Here is a tiny trained network, its code and every weight. The questions are about switching its units off for an input and a target symbol, where a switched-off unit gives its printed mean instead of its output.

import numpy as np


def w(rows, s, z=0):
    codes = np.array(rows[::2]) - 128.0
    scale = np.full(codes.shape[1], s)
    scale[-1] = z or s
    return codes * scale


def norm(h):
    return h / np.sqrt((h * h).mean(-1, keepdims=True) + 1e-5)


def f(y):
    return np.maximum(y, 0)


def softmax(a):
    e = np.exp(a - a.max(-1, keepdims=True))
    return e / e.sum(-1, keepdims=True)


def log_softmax(a):
    a = a - a.max(-1, keepdims=True)
    return a - np.log(np.exp(a).sum(-1, keepdims=True))


def net(x, mask):
    ids = ['αγεζημξπσφω'.index(c) for c in x.split()]
    T = len(ids)
    res = E[ids] + P[:T]
    r = norm(res)
    for j in range(3):
        rows = slice(4 * j, 4 * j + 4)
        q, k, v = (r @ M[0][rows].T for M in (Q, K, V))
        z = softmax(np.where(np.tri(T) > 0, q @ k.T / 4**0.5, -1e9)) @ v
        o = O[0][rows]
        res = res + np.where(mask[j], z, o[:, -1]) @ o[:, :-1]
    y = f(norm(res) @ A[0][:, :-1].T + A[0][:, -1])
    res = res + np.where(mask[3:19], y, B[0][:, -1]) @ B[0][:, :-1]
    return log_softmax(norm(res)[-1] @ U[:, :-1].T + U[:, -1])


Q, K, V, O, A, B = {}, {}, {}, {}, {}, {}
E = w([
[134,96,116,195,233,45],'α',
[101,57,148,160,128,80],'γ',
[82,94,137,164,131,123],'ε',
[71,66,154,136,119,41],'ζ',
[74,71,156,126,73,132],'η',
[55,64,106,184,54,175],'μ',
[158,26,155,128,103,68],'ξ',
[157,131,134,100,198,29],'π',
[189,70,78,184,106,201],'σ',
[81,166,77,145,111,222],'φ',
[245,102,116,99,181,104],'ω',
],0.011)
P = w([
[152,179,211,157,128,179],'0',
[124,68,192,105,186,201],'1',
[141,153,160,191,3,49],'2',
[107,34,119,87,165,140],'3',
[147,122,241,20,151,230],'4',
[151,183,112,133,39,79],'5',
[107,64,81,59,126,136],'6',
[124,160,165,59,97,198],'7',
[158,186,143,168,109,80],'8',
],0.015)
Q[0] = w([
[52,132,153,157,152,139],'h1',
[133,190,216,89,167,187],'h1',
[139,163,252,160,105,150],'h1',
[122,56,153,73,149,165],'h1',
[44,120,93,93,103,107],'h2',
[157,171,85,171,122,136],'h2',
[175,119,143,196,81,71],'h2',
[76,145,164,134,95,158],'h2',
[76,68,73,119,155,106],'h3',
[152,96,75,198,118,36],'h3',
[115,87,18,77,149,136],'h3',
[126,122,9,205,106,62],'h3',
],0.015)
K[0] = w([
[35,161,104,136,128,111],'h1',
[168,147,33,30,68,122],'h1',
[124,62,7,67,104,48],'h1',
[164,185,107,105,108,127],'h1',
[38,153,178,165,111,138],'h2',
[169,119,47,208,98,110],'h2',
[193,41,162,171,123,103],'h2',
[87,75,122,80,110,179],'h2',
[134,173,191,187,121,135],'h3',
[100,104,169,203,186,93],'h3',
[183,169,223,183,165,197],'h3',
[73,103,225,234,205,139],'h3',
],0.013)
V[0] = w([
[238,105,92,194,168,175],'h1',
[133,62,100,164,83,148],'h1',
[251,118,146,53,134,112],'h1',
[198,169,117,41,67,211],'h1',
[125,181,102,65,124,88],'h2',
[134,195,92,142,140,167],'h2',
[185,121,154,113,214,107],'h2',
[205,51,74,139,102,114],'h2',
[132,68,186,143,76,129],'h3',
[225,101,86,161,136,77],'h3',
[9,175,146,129,146,117],'h3',
[104,113,210,77,154,35],'h3',
],0.012)
O[0] = w([
[206,145,79,105,116,148,224],'h1',
[186,137,130,190,102,84,110],'h1',
[151,238,84,42,92,129,172],'h1',
[161,231,219,99,127,165,3],'h1',
[94,95,182,201,153,156,25],'h2',
[154,64,152,114,98,106,46],'h2',
[106,149,102,124,66,190,239],'h2',
[153,176,190,127,51,86,77],'h2',
[76,96,192,158,64,1,232],'h3',
[120,100,66,72,89,147,120],'h3',
[86,170,157,192,237,149,101],'h3',
[68,248,96,81,154,61,233],'h3',
],0.0097,0.0053)
A[0] = w([
[188,224,127,221,116,74,64],'n1',
[142,122,180,50,202,154,177],'n2',
[156,112,192,148,188,226,92],'n3',
[183,108,138,169,62,96,169],'n4',
[102,87,84,129,190,84,50],'n5',
[192,97,151,137,175,229,2],'n6',
[165,105,85,112,170,215,142],'n7',
[136,97,125,176,182,76,109],'n8',
[70,130,189,48,214,137,148],'n9',
[161,117,90,9,93,132,142],'n10',
[84,144,99,78,226,142,64],'n11',
[107,94,92,132,120,146,198],'n12',
[151,117,133,139,117,61,115],'n13',
[99,130,108,213,140,78,196],'n14',
[92,214,104,156,108,104,122],'n15',
[72,93,132,110,62,70,157],'n16',
],0.015,0.0078)
B[0] = w([
[169,181,8,25,134,42,179],'n1',
[131,227,169,71,16,158,177],'n2',
[150,91,62,43,217,80,170],'n3',
[22,94,152,176,133,99,194],'n4',
[151,136,84,79,165,168,176],'n5',
[41,137,205,18,178,25,159],'n6',
[118,93,159,127,86,67,188],'n7',
[145,138,124,145,142,187,172],'n8',
[85,112,147,159,138,195,189],'n9',
[130,121,147,184,118,171,249],'n10',
[55,95,123,156,103,136,180],'n11',
[153,121,173,100,162,118,196],'n12',
[146,176,100,118,95,107,179],'n13',
[208,168,126,120,95,129,225],'n14',
[101,67,149,131,142,74,207],'n15',
[151,163,114,144,138,93,235],'n16',
],0.012)
U = w([
[122,37,53,119,123,153,140],'α',
[191,198,55,105,169,95,119],'γ',
[198,144,112,141,187,203,244],'ε',
[46,162,95,215,234,120,14],'ζ',
[155,220,188,198,155,157,140],'η',
[163,80,163,230,163,118,253],'μ',
[86,150,119,162,68,34,147],'ξ',
[8,164,128,140,88,173,61],'π',
[131,41,190,158,36,125,106],'σ',
[116,99,194,56,171,103,100],'φ',
[194,181,138,71,60,197,33],'ω',
],0.014,0.0027)

Each question gives the input, a string of symbols that net reads in full, and the target symbol t.
The units are the heads (4 rows each of Q, K, V and O) and the neurons (one row each of A and B). Each row of codes is followed by its name. A weight is (code - 128) times the scale printed after its matrix; where a second scale follows, it is the last column's (O, A, B and U).
mask holds one flag per unit, heads first, then neurons. A switched-off unit (its flag False) gives its mean, the last column of its rows in O or B, instead of its output. The means were averaged over made-up inputs and are rounded, as every weight is.
A unit's drop is (log p(t) with every unit on - log p(t) with that unit switched off) / (log p(t) with every unit on - log p(t) with every unit switched off).
The circuit of an input: a set's keep is (log p(t) with only the set's units on - log p(t) with every unit switched off) / (log p(t) with every unit on - log p(t) with every unit switched off). Starting from the 12 units with the biggest drops (on a tie, the unit counted first), units are removed one at a time, each time the one whose removal leaves the highest keep (on an exact tie, the one counted first), for as long as the keep stays at least 0.8.
units of the circuit, in order: the units of the circuit, biggest drop first
unit that matters most: the unit with the biggest drop
top k neurons: the k neurons with the biggest drops, biggest first
which heads matter: for each layer, one digit per head in row order, 1 if its drop is at least 0.15 and else 0, layers parted by /
input ζ ζ γ α ω ζ μ η, target μ: which heads matter -> 101
input ε σ π α ζ α ω α, target ω: units of the circuit, in order -> h1, h3
input π π σ α α, target σ: which heads matter -> 001
input φ α γ ζ γ ζ ω, target φ: units of the circuit, in order -> h3, n6
input α ζ μ σ ω φ σ ξ, target φ: units of the circuit, in order -> h3, n6, h1, n3
input σ α σ ξ π π φ ε, target φ: units of the circuit, in order -> h3, n6
input φ α ζ ε ε ε φ, target φ: units of the circuit, in order -> h3, n6
input μ μ π φ, target μ: which heads matter -> 101
input π α ω α γ α μ, target π: which heads matter -> 100
input φ ξ ζ π π σ π γ, target σ: units of the circuit, in order -> h3, n1
input η ω η α ω σ ζ, target η: which heads matter -> 101
input ε ζ ξ α α, target ξ: which heads matter -> 101
input π γ ε α α σ σ, target π: unit that matters most -> h1
input α α α α α ζ ζ ω, target ω: which heads matter -> 100
input α α ε α π, target π: which heads matter -> 000
input α ζ π α α ω ξ ζ, target ω: which heads matter -> 101
input π α ω α α γ ξ ε γ, target γ: units of the circuit, in order -> n1
input η ε ξ γ π α φ, target η: which heads matter -> 101
input μ γ α α ζ ξ ξ ε α, target γ: top 2 neurons -> n1, n14
input μ ω γ γ, target μ: which heads matter -> 001
input ζ α α α η ε μ ζ, target μ: units of the circuit, in order -> h1, h3, h2
input φ σ φ α η μ φ, target φ: units of the circuit, in order -> h3, n6
input ε α π ζ, target ε: which heads matter -> 001
input α α α α α μ η, target α: which heads matter -> 100
input α ζ α α α ζ α α, target ζ: top neuron -> n2
input α σ ξ π σ α α α, target α: which heads matter -> 110
input μ α ε φ α π α ξ, target π: which heads matter -> 100
input ζ π σ μ σ π ζ σ, target σ: units of the circuit, in order -> h3
input φ ξ π α, target φ: top 3 neurons -> n6, n3, n2
